Here is a tiny trained network, its code and every weight. The questions are about switching its units off for an input and a target symbol, where a switched-off unit gives its printed mean instead of its output.

import numpy as np


def w(rows, s, z=0):
    codes = np.array(rows[::2]) - 128.0
    scale = np.full(codes.shape[1], s)
    scale[-1] = z or s
    return codes * scale


def f(y):
    return np.maximum(y, 0)


def softmax(a):
    e = np.exp(a - a.max(-1, keepdims=True))
    return e / e.sum(-1, keepdims=True)


def log_softmax(a):
    a = a - a.max(-1, keepdims=True)
    return a - np.log(np.exp(a).sum(-1, keepdims=True))


def net(x, mask):
    ids = ['ΓΞΠαβδζηλμστ'.index(c) for c in x.split()]
    T = len(ids)
    res = E[ids] + P[:T]
    u = 0
    for l in range(2):
        r = res
        for j in range(3):
            rows = slice(2 * j, 2 * j + 2)
            q, k, v = (r @ M[l][rows].T for M in (Q, K, V))
            z = softmax(np.where(np.tri(T) > 0, q @ k.T / 2**0.5, -1e9)) @ v
            o = O[l][rows]
            res = res + np.where(mask[u + j], z, o[:, -1]) @ o[:, :-1]
        u += 3
        y = f(res @ A[l][:, :-1].T + A[l][:, -1])
        res = res + np.where(mask[u : u + 16], y, B[l][:, -1]) @ B[l][:, :-1]
        u += 16
    return log_softmax(res[-1] @ U[:, :-1].T + U[:, -1])


Q, K, V, O, A, B = {}, {}, {}, {}, {}, {}
E = w([
[129,129,82],'Γ',
[111,88,151],'Ξ',
[134,129,75],'Π',
[133,126,77],'α',
[133,140,87],'β',
[154,75,173],'δ',
[61,238,73],'ζ',
[117,105,152],'η',
[74,252,106],'λ',
[149,41,98],'μ',
[140,122,194],'σ',
[173,209,246],'τ',
],0.024)
P = w([
[11,188,136],'0',
[12,187,145],'1',
[35,190,142],'2',
[70,193,135],'3',
[101,194,126],'4',
[128,199,120],'5',
[156,199,114],'6',
[184,197,107],'7',
[219,193,100],'8',
[253,193,101],'9',
[255,198,103],'10',
[253,202,100],'11',
],0.0059)
Q[0] = w([
[157,69,109],'0.h1',
[67,24,204],'0.h1',
[186,215,142],'0.h2',
[166,151,4],'0.h2',
[113,167,116],'0.h3',
[132,96,81],'0.h3',
],0.012)
K[0] = w([
[140,50,103],'0.h1',
[2,70,118],'0.h1',
[191,163,115],'0.h2',
[89,76,13],'0.h2',
[85,128,81],'0.h3',
[137,156,159],'0.h3',
],0.015)
V[0] = w([
[124,87,42],'0.h1',
[195,141,238],'0.h1',
[72,70,180],'0.h2',
[253,171,186],'0.h2',
[123,80,52],'0.h3',
[80,70,157],'0.h3',
],0.0048)
O[0] = w([
[71,108,159,5],'0.h1',
[177,109,218,254],'0.h1',
[142,122,196,94],'0.h2',
[254,198,62,181],'0.h2',
[156,151,69,98],'0.h3',
[92,122,106,99],'0.h3',
],0.0056,0.0044)
A[0] = w([
[74,108,84,102],'0.n1',
[130,32,106,104],'0.n2',
[64,103,200,94],'0.n3',
[152,89,60,66],'0.n4',
[60,45,180,43],'0.n5',
[152,165,42,28],'0.n6',
[198,65,130,1],'0.n7',
[137,217,71,23],'0.n8',
[133,33,184,121],'0.n9',
[151,2,153,71],'0.n10',
[143,24,110,118],'0.n11',
[124,146,207,241],'0.n12',
[169,127,184,111],'0.n13',
[117,82,170,68],'0.n14',
[145,122,208,172],'0.n15',
[52,152,191,210],'0.n16',
],0.0093,0.0065)
B[0] = w([
[116,176,75,158],'0.n1',
[139,205,171,155],'0.n2',
[147,154,162,142],'0.n3',
[57,119,205,145],'0.n4',
[208,104,49,147],'0.n5',
[15,47,193,156],'0.n6',
[51,61,202,139],'0.n7',
[38,202,209,186],'0.n8',
[20,220,142,166],'0.n9',
[66,187,108,163],'0.n10',
[40,255,155,162],'0.n11',
[161,60,11,254],'0.n12',
[124,165,84,199],'0.n13',
[126,147,62,136],'0.n14',
[139,103,35,215],'0.n15',
[104,181,80,195],'0.n16',
],0.0072,0.007)
Q[1] = w([
[88,185,3],'1.h1',
[81,25,222],'1.h1',
[191,71,157],'1.h2',
[142,95,83],'1.h2',
[194,140,184],'1.h3',
[164,128,243],'1.h3',
],0.013)
K[1] = w([
[243,119,200],'1.h1',
[6,108,111],'1.h1',
[131,120,20],'1.h2',
[142,127,144],'1.h2',
[65,96,72],'1.h3',
[90,99,27],'1.h3',
],0.02)
V[1] = w([
[106,246,63],'1.h1',
[126,82,93],'1.h1',
[89,79,166],'1.h2',
[67,124,130],'1.h2',
[120,89,47],'1.h3',
[87,81,183],'1.h3',
],0.013)
O[1] = w([
[105,55,227,254],'1.h1',
[117,91,45,124],'1.h1',
[61,69,96,77],'1.h2',
[161,44,87,140],'1.h2',
[140,198,50,152],'1.h3',
[2,56,107,76],'1.h3',
],0.0087,0.029)
A[1] = w([
[29,64,84,123],'1.n1',
[45,217,164,96],'1.n2',
[188,76,173,108],'1.n3',
[115,174,208,123],'1.n4',
[174,143,154,187],'1.n5',
[177,176,60,5],'1.n6',
[165,32,112,42],'1.n7',
[77,103,151,68],'1.n8',
[118,194,59,207],'1.n9',
[89,210,150,59],'1.n10',
[91,75,172,204],'1.n11',
[200,49,23,174],'1.n12',
[201,47,84,170],'1.n13',
[109,80,206,45],'1.n14',
[132,189,147,206],'1.n15',
[110,115,8,184],'1.n16',
],0.012,0.014)
B[1] = w([
[116,188,53,152],'1.n1',
[82,168,225,149],'1.n2',
[50,187,97,220],'1.n3',
[161,136,41,244],'1.n4',
[111,66,133,253],'1.n5',
[48,113,132,138],'1.n6',
[12,199,206,133],'1.n7',
[118,179,184,135],'1.n8',
[160,159,200,155],'1.n9',
[108,21,21,146],'1.n10',
[118,46,62,187],'1.n11',
[114,255,127,160],'1.n12',
[78,41,204,164],'1.n13',
[159,196,131,165],'1.n14',
[106,80,150,233],'1.n15',
[194,167,95,154],'1.n16',
],0.0094,0.022)
U = w([
[126,144,80,35],'Γ',
[129,152,93,54],'Ξ',
[136,152,3,52],'Π',
[136,171,32,98],'α',
[140,16,44,191],'β',
[150,42,206,255],'δ',
[80,191,132,87],'ζ',
[160,222,109,107],'η',
[54,105,226,25],'λ',
[54,112,58,100],'μ',
[141,199,218,128],'σ',
[243,116,64,138],'τ',
],0.011,0.0071)

Each question gives the input, a string of symbols that net reads in full, and the target symbol t.
The units are the heads (2 rows each of Q, K, V and O) and the neurons (one row each of A and B). Each row of codes is followed by its name. A weight is (code - 128) times the scale printed after its matrix; where a second scale follows, it is the last column's (O, A, B and U).
mask holds one flag per unit, layer by layer, with each layer's heads first. A switched-off unit (its flag False) gives its mean, the last column of its rows in O or B, instead of its output. The means were averaged over made-up inputs and are rounded, as every weight is.
A unit's drop is (log p(t) with every unit on - log p(t) with that unit switched off) / (log p(t) with every unit on - log p(t) with every unit switched off).
The circuit of an input: a set's keep is (log p(t) with only the set's units on - log p(t) with every unit switched off) / (log p(t) with every unit on - log p(t) with every unit switched off). Starting from the 12 units with the biggest drops (on a tie, the unit counted first), units are removed one at a time, each time the one whose removal leaves the highest keep (on an exact tie, the one counted first), for as long as the keep stays at least 0.8.
units of the circuit, in order: the units of the circuit, biggest drop first
most important unit: the unit with the biggest drop
k most important neurons: the k neurons with the biggest drops, biggest first
top k neurons in layer l: the k neurons of layer l with the biggest drops, biggest first
which heads matter: for each layer, one digit per head in row order, 1 if its drop is at least 0.15 and else 0, layers parted by /
input τ δ μ Ξ Ξ τ Ξ, target τ: units of the circuit, in order => (0.h2, 0.n12, 0.n15, 1.h3)
input σ Γ μ α τ τ, target τ: which heads matter => 110 / 010
input τ α δ δ, target β: top 4 neurons in layer 0 => (0.n16, 0.n13, 0.n12, 0.n15)
input τ λ β β σ Π Π Π Π Π μ, target δ: top 4 neurons in layer 0 => (0.n2, 0.n12, 0.n11, 0.n15)
input ζ δ η Π Π β Γ σ δ δ, target σ: top 4 neurons in layer 1 => (1.n4, 1.n12, 1.n11, 1.n9)
input β τ Π, target δ: most important neuron => (0.n12)
input λ α α λ Ξ, target λ: top 2 neurons in layer 0 => (0.n8, 0.n16)
input Π σ δ ζ λ σ ζ, target σ: which heads matter => 010 / 110
input α δ Γ, target δ: which heads matter => 110 / 000
input Π μ δ Π, target μ: top 3 neurons in layer 1 => (1.n12, 1.n13, 1.n4)
input τ Γ Π τ Π Π δ β τ, target β: which heads matter => 010 / 010
input λ Ξ Γ, target λ: units of the circuit, in order => (1.h2, 1.n4, 1.n7, 1.h3)
input α Π α Π, target Π: which heads matter => 111 / 111
input α ζ η ζ η ζ α, target η: which heads matter => 110 / 111
input μ α Ξ σ, target σ: 4 most important neurons => (1.n12, 0.n12, 1.n4, 1.n13)
input μ Γ μ σ Π, target σ: 2 most important neurons => (1.n12, 1.n4)
input β λ ζ σ ζ τ, target δ: most important unit => 1.n5
input Π β η Π μ, target μ: top 2 neurons in layer 0 => (0.n2, 0.n12)
input Π Π Γ β Π λ μ Ξ β, target μ: which heads matter => 100 / 111
input δ μ δ, target μ: most important unit => 0.n9
input σ σ μ μ σ ζ Γ, target σ: 3 most important neurons => (1.n12, 1.n4, 0.n8)
